data =
118,126,122,113,136,133,133,143,116
116,130,125,121,130,125,140,128,124
130,129,138,133,142,120,134,116,150
119,138,128,133,121,119,130,125,125
125,127,124,123,125,130,122,135,116
122,120,117,121,129,147,122,141,107
126,128,129,129,120,124,134,126,120
118,124,119,115,135,141,132,144,114
123,115,114,126,136,146,121,136,120
131,123,130,127,134,134,132,125,140
123,130,124,136,117,127,131,129,124
data[0,0] -> 118
data[6,2] -> 129
data[2,3] -> 133
data[3,0] -> 119
data[3,2] -> 128
data[5,4] -> 129
data[6,6] -> 134
data[8,3] -> 126
data[0] -> [118, 126, 122, 113, 136, 133, 133, 143, 116]
data[:, 5] -> [133, 125, 120, 119, 130, 147, 124, 141, 146, 134, 127]
data[2,8] -> 150
data[9,0] -> 131
data[4,1] -> 127
data[1,5] -> 125
data[10,4] -> 117
data[9,1] -> 123
data[0,3] -> 113
data[7,1] -> 124
data[7,6] -> 132
data[10,6] -> 131
data[9,8] -> 140
data[4,0] -> 125
data[7,5] -> 141
data[10,0] -> 123
data[1] -> [116, 130, 125, 121, 130, 125, 140, 128, 124]
data[8] -> [123, 115, 114, 126, 136, 146, 121, 136, 120]
data[1,4] -> 130
data[2,1] -> 129

A =
[[121 116 136 126 121 119 130 126 126 123 148 145 131]
 [111 126 130 142 133 127 124  99 142 120 126 146 137]
 [129 126 128 125 128 123 134 131 125 147 126 127 135]
 [122 132 124 127 121 137 125 135 127 130 127 134 126]
 [115 147 135 120 134 134 139 125 120 136 131 137 146]
 [135 127 126 140 137 120 123 117 140 127 145 138 119]
 [124 124 120 114 118 146 143 145 114 120 139 133 123]
 [127 130 132 139 137 137 132 136 139 129 150 127 132]
 [131 135 126 142 124 131 130 118 142 131 130 132 121]
 [127 133 123 119 127 134 144 121 119 129 123 133 125]
 [130 130 140 128 117 130 133 112 128 138 134 135 131]]
A[-11][-13] => 121
A[5][-10] => 140
A[-7][12] => 146
A[-10][10] => 126
A[-5][-11] => 120
A[4][-13] => 115
A[8][-5] => 142
A[:, 2] => [136, 130, 128, 124, 135, 126, 120, 132, 126, 123, 140]
A[:, -2] => [145, 146, 127, 134, 137, 138, 133, 127, 132, 133, 135]
A[-6][7] => 117
A[7][1] => 130
A[3][-8] => 137
A[10][12] => 131
A[3][-7] => 125
A[1][-11] => 130
A[9] => [127, 133, 123, 119, 127, 134, 144, 121, 119, 129, 123, 133, 125]
A[4][-8] => 134
A[-2][-2] => 133
A[6] => [124, 124, 120, 114, 118, 146, 143, 145, 114, 120, 139, 133, 123]
A[6][7] => 145
A[-10] => [111, 126, 130, 142, 133, 127, 124, 99, 142, 120, 126, 146, 137]
A[7][0] => 127
A[:, 10] => [148, 126, 126, 127, 131, 145, 139, 150, 130, 123, 134]
A[-1][11] => 135
A[:, 8] => [126, 142, 125, 127, 120, 140, 114, 139, 142, 119, 128]
A[-8][-11] => 124
A[-2][9] => 129
A[2][-6] => 131
A[7][-7] => 132
A[8][-8] => 131
A[-9] => [129, 126, 128, 125, 128, 123, 134, 131, 125, 147, 126, 127, 135]
A[-3] => [131, 135, 126, 142, 124, 131, 130, 118, 142, 131, 130, 132, 121]
A[-2][-8] => 134

B =
[[143 131 151 119 117]
 [109 128 127 129 123]
 [118 128 124 131 119]
 [122 119 121 133 114]
 [138 118 118 138 143]
 [137 123 155 121 112]
 [109 121 124 132 128]
 [128 145 122 134 124]
 [121 130 107 133 111]
 [124 143 140 115 126]
 [138 122 131 108 123]
 [120 146 128 135 125]]
Rows and columns are counted from 0.
(0, 0) = 143
(11, 0) = 120
(11, 1) = 146
(6, 0) = 109
(6, 2) = 124
(7, 3) = 134
(8, 1) = 130
(8, 4) = 111
(11, 2) = 128
(2, 3) = 131
(8, 0) = 121
(1, 2) = 127
(4, 4) = 143
(1, 4) = 123
(1, 3) = 129
(3, 3) = 133
(4, 2) = 118
(4, 1) = 118
(9, 0) = 124
(10, 2) = 131
(0, 3) = 119
(11, 4) = 125
(6, 4) = 128
